Below is a small trained network, with its code and all its weights. Each question gives an input and a target symbol and asks what happens when units are switched off, that is, made to give their printed mean instead of their output.

import numpy as np


def w(rows, s, z=0):
    codes = np.array(rows[::2]) - 128.0
    scale = np.full(codes.shape[1], s)
    scale[-1] = z or s
    return codes * scale


def f(y):
    return y / 2 * (1 + np.tanh(0.7978845608 * (y + 0.044715 * y**3)))


def softmax(a):
    e = np.exp(a - a.max(-1, keepdims=True))
    return e / e.sum(-1, keepdims=True)


def log_softmax(a):
    a = a - a.max(-1, keepdims=True)
    return a - np.log(np.exp(a).sum(-1, keepdims=True))


def net(x, mask):
    ids = ['βδεζηθλμξπστφω'.index(c) for c in x.split()]
    T = len(ids)
    res = E[ids] + P[:T]
    u = 0
    for l in range(2):
        r = res
        for j in range(3):
            rows = slice(3 * j, 3 * j + 3)
            q, k, v = (r @ M[l][rows].T for M in (Q, K, V))
            z = softmax(np.where(np.tri(T) > 0, q @ k.T / 3**0.5, -1e9)) @ v
            o = O[l][rows]
            res = res + np.where(mask[u + j], z, o[:, -1]) @ o[:, :-1]
        u += 3
        y = f(res @ A[l][:, :-1].T + A[l][:, -1])
        res = res + np.where(mask[u : u + 8], y, B[l][:, -1]) @ B[l][:, :-1]
        u += 8
    return log_softmax(res[-1] @ U[:, :-1].T + U[:, -1])


Q, K, V, O, A, B = {}, {}, {}, {}, {}, {}
E = w([
[96,110,141,142,90],'β',
[104,95,127,159,155],'δ',
[116,119,132,148,89],'ε',
[122,124,126,148,126],'ζ',
[61,210,150,84,175],'η',
[98,114,137,141,116],'θ',
[48,54,2,150,79],'λ',
[99,123,141,137,94],'μ',
[133,105,116,162,112],'ξ',
[41,114,175,121,78],'π',
[114,111,128,152,117],'σ',
[100,118,137,141,104],'τ',
[169,126,101,173,120],'φ',
[200,161,74,168,189],'ω',
],0.021)
P = w([
[156,122,154,152,134],'0',
[209,132,141,121,64],'1',
[227,136,122,55,25],'2',
[218,87,145,21,92],'3',
[174,48,198,82,175],'4',
[121,71,195,176,202],'5',
[90,121,141,212,157],'6',
[75,160,76,162,105],'7',
[62,177,34,122,94],'8',
[44,176,9,126,120],'9',
[5,156,24,165,203],'10',
[26,158,71,239,132],'11',
],0.011)
Q[0] = w([
[97,192,164,240,123],'0.h0',
[185,113,255,95,150],'0.h0',
[211,122,252,137,156],'0.h0',
[125,154,127,99,66],'0.h1',
[138,109,58,96,143],'0.h1',
[159,65,232,105,107],'0.h1',
[79,96,135,114,141],'0.h2',
[208,94,157,165,145],'0.h2',
[109,97,127,143,79],'0.h2',
],0.0099)
K[0] = w([
[60,87,175,255,230],'0.h0',
[201,47,194,65,155],'0.h0',
[173,79,242,69,196],'0.h0',
[142,170,158,188,124],'0.h1',
[125,134,78,141,58],'0.h1',
[175,144,208,134,141],'0.h1',
[63,85,171,134,118],'0.h2',
[118,171,151,121,142],'0.h2',
[81,138,12,96,122],'0.h2',
],0.0079)
V[0] = w([
[254,199,48,113,127],'0.h0',
[151,79,109,184,45],'0.h0',
[104,210,120,206,135],'0.h0',
[59,75,82,163,138],'0.h1',
[132,180,122,80,82],'0.h1',
[95,73,91,23,162],'0.h1',
[126,74,136,85,134],'0.h2',
[97,151,131,146,172],'0.h2',
[121,137,125,65,186],'0.h2',
],0.0082)
O[0] = w([
[86,114,198,255,109,4],'0.h0',
[149,216,95,214,153,74],'0.h0',
[162,77,170,155,166,225],'0.h0',
[159,103,160,73,63,158],'0.h1',
[94,138,73,215,127,175],'0.h1',
[137,162,61,93,138,138],'0.h1',
[77,133,105,100,143,125],'0.h2',
[165,163,146,106,83,130],'0.h2',
[174,147,119,154,116,105],'0.h2',
],0.0077,0.0044)
A[0] = w([
[23,203,107,120,66,120],'0.n0',
[162,193,231,71,139,100],'0.n1',
[129,36,121,133,141,248],'0.n2',
[250,158,48,212,221,6],'0.n3',
[202,74,13,189,69,200],'0.n4',
[100,74,149,97,75,88],'0.n5',
[2,136,206,242,150,234],'0.n6',
[73,38,57,188,93,253],'0.n7',
],0.007,0.0046)
B[0] = w([
[102,90,181,167,201,253],'0.n0',
[161,128,158,190,197,166],'0.n1',
[101,99,156,112,35,193],'0.n2',
[41,206,184,67,119,177],'0.n3',
[58,64,135,3,174,226],'0.n4',
[120,166,161,127,85,140],'0.n5',
[85,89,154,215,101,251],'0.n6',
[100,51,103,53,58,242],'0.n7',
],0.0067,0.0054)
Q[1] = w([
[235,71,89,214,93],'1.h0',
[172,143,56,102,98],'1.h0',
[138,220,98,185,129],'1.h0',
[117,199,130,211,69],'1.h1',
[66,172,63,149,132],'1.h1',
[64,56,197,70,95],'1.h1',
[168,169,154,132,53],'1.h2',
[116,71,165,56,83],'1.h2',
[99,138,41,143,2],'1.h2',
],0.0084)
K[1] = w([
[215,164,231,151,90],'1.h0',
[202,168,126,107,140],'1.h0',
[114,158,174,97,107],'1.h0',
[179,117,131,151,131],'1.h1',
[123,105,30,156,77],'1.h1',
[53,145,86,127,160],'1.h1',
[244,38,162,94,129],'1.h2',
[61,84,91,60,107],'1.h2',
[161,115,99,164,47],'1.h2',
],0.011)
V[1] = w([
[67,202,131,114,146],'1.h0',
[67,238,140,119,89],'1.h0',
[155,231,168,92,2],'1.h0',
[73,200,184,127,215],'1.h1',
[168,243,117,151,202],'1.h1',
[150,151,138,195,125],'1.h1',
[153,68,96,80,154],'1.h2',
[161,48,77,113,42],'1.h2',
[44,151,122,126,109],'1.h2',
],0.009)
O[1] = w([
[177,75,118,135,113,145],'1.h0',
[178,2,67,140,137,125],'1.h0',
[142,49,154,128,167,70],'1.h0',
[183,134,102,115,34,168],'1.h1',
[40,132,8,171,50,8],'1.h1',
[118,115,75,90,146,43],'1.h1',
[129,147,135,183,124,156],'1.h2',
[130,177,123,129,213,129],'1.h2',
[216,106,84,175,123,210],'1.h2',
],0.0076,0.012)
A[1] = w([
[27,78,140,177,162,206],'1.n0',
[236,191,141,55,186,205],'1.n1',
[124,123,170,122,249,3],'1.n2',
[82,159,149,65,143,224],'1.n3',
[169,114,115,86,30,178],'1.n4',
[73,15,169,179,53,223],'1.n5',
[128,120,121,2,130,98],'1.n6',
[77,6,118,181,114,19],'1.n7',
],0.0095,0.0056)
B[1] = w([
[206,211,141,152,162,156],'1.n0',
[166,53,144,182,77,246],'1.n1',
[70,169,3,71,85,226],'1.n2',
[85,103,116,197,143,191],'1.n3',
[51,49,115,95,169,204],'1.n4',
[181,215,57,58,168,232],'1.n5',
[174,115,93,154,54,169],'1.n6',
[89,131,199,170,2,143],'1.n7',
],0.0076,0.014)
U = w([
[123,125,146,101,236,231],'β',
[145,128,119,121,173,124],'δ',
[216,215,107,73,199,126],'ε',
[191,34,145,160,97,85],'ζ',
[17,116,198,181,28,222],'η',
[121,147,137,109,158,106],'θ',
[52,124,93,27,125,154],'λ',
[102,131,151,125,158,189],'μ',
[132,139,101,150,113,9],'ξ',
[41,151,161,125,203,241],'π',
[134,132,123,135,146,100],'σ',
[115,125,140,130,135,112],'τ',
[146,128,110,165,151,169],'φ',
[177,214,104,146,2,5],'ω',
],0.0074,0.0034)

Each question gives the input, a string of symbols that net reads in full, and the target symbol t.
The units are the heads (3 rows each of Q, K, V and O) and the neurons (one row each of A and B). Each row of codes is followed by its name. A weight is (code - 128) times the scale printed after its matrix; where a second scale follows, it is the last column's (O, A, B and U).
mask holds one flag per unit, layer by layer, with each layer's heads first. A switched-off unit (its flag False) gives its mean, the last column of its rows in O or B, instead of its output. The means were averaged over made-up inputs and are rounded, as every weight is.
A unit's drop is (log p(t) with every unit on - log p(t) with that unit switched off) / (log p(t) with every unit on - log p(t) with every unit switched off).
The circuit of an input: a set's keep is (log p(t) with only the set's units on - log p(t) with every unit switched off) / (log p(t) with every unit on - log p(t) with every unit switched off). Starting from the 12 units with the biggest drops (on a tie, the unit counted first), units are removed one at a time, each time the one whose removal leaves the highest keep (on an exact tie, the one counted first), for as long as the keep stays at least 0.8.
units of the circuit, in order: the units of the circuit, biggest drop first
k most important neurons: the k neurons with the biggest drops, biggest first
top k neurons in layer l: the k neurons of layer l with the biggest drops, biggest first
which heads matter: for each layer, one digit per head in row order, 1 if its drop is at least 0.15 and else 0, layers parted by /
input η ε τ π η ξ φ π, target ε: 2 most important neurons -> 1.n5; 1.n0
input η π η η π, target λ: 4 most important neurons -> 1.n4; 1.n1; 0.n7; 0.n2
input π ω π δ η ω η η π δ, target ζ: top 4 neurons in layer 1 -> 1.n1; 1.n5; 1.n2; 1.n6
input σ φ ω η, target ω: units of the circuit, in order -> 1.h2; 1.h1; 0.n7
input β ω σ ω ε, target ω: top neuron in layer 1 -> 1.n5
input ε φ ω η η μ φ ζ π η τ, target λ: 4 most important neurons -> 1.n1; 1.n4; 0.n2; 0.n7
input π π μ φ φ ε, target ε: which heads matter -> 100 / 000
input ω θ φ η ε ω λ, target λ: units of the circuit, in order -> 1.n2; 1.h1; 0.n7
input η φ π π η δ ω η ω σ, target ω: which heads matter -> 110 / 010
input η λ ξ π ω η η η, target η: units of the circuit, in order -> 1.h0; 1.n5
input η π δ η σ, target λ: which heads matter -> 000 / 010
input ε π β π ω η φ π β, target ζ: top 2 neurons in layer 1 -> 1.n5; 1.n2
input π η δ, target λ: 2 most important neurons -> 0.n7; 1.n1
input φ η φ θ ε μ ω θ, target ω: which heads matter -> 110 / 010
input π φ η η η φ ξ θ η η β, target λ: units of the circuit, in order -> 1.n1; 0.n7
input π ε σ μ β η ε, target λ: which heads matter -> 100 / 010
input τ ω δ ξ η η π δ σ η β, target λ: units of the circuit, in order -> 0.n7; 1.n1
input π μ φ φ ε ξ λ η ξ η π η, target η: which heads matter -> 100 / 101
input π β π τ π ε η σ, target λ: units of the circuit, in order -> 1.h1; 0.n7; 1.n1; 1.n4
input π η η β φ ξ ε η π ω, target ζ: 2 most important neurons -> 0.n4; 1.n5
input η φ φ, target ε: top 4 neurons in layer 1 -> 1.n5; 1.n1; 1.n0; 1.n4
input η δ η φ, target λ: units of the circuit, in order -> 1.h1; 0.n4; 1.n4
input φ η π ε π η σ η φ π, target ε: most important neuron -> 1.n5
input μ η ξ φ η η ω ξ π ξ, target ζ: top 2 neurons in layer 1 -> 1.n1; 1.n5
input η η φ ξ η π δ θ ξ φ β, target ε: most important neuron -> 1.n0
input λ π δ ξ δ π η π η π, target π: units of the circuit, in order -> 1.h0; 0.n7; 1.h2
input η ω η, target ω: units of the circuit, in order -> 1.h1
input δ η π, target λ: which heads matter -> 010 / 010
input η φ ε η η ω ζ, target ω: units of the circuit, in order -> 1.h1; 0.n7
input η π ε π π, target ζ: which heads matter -> 100 / 100
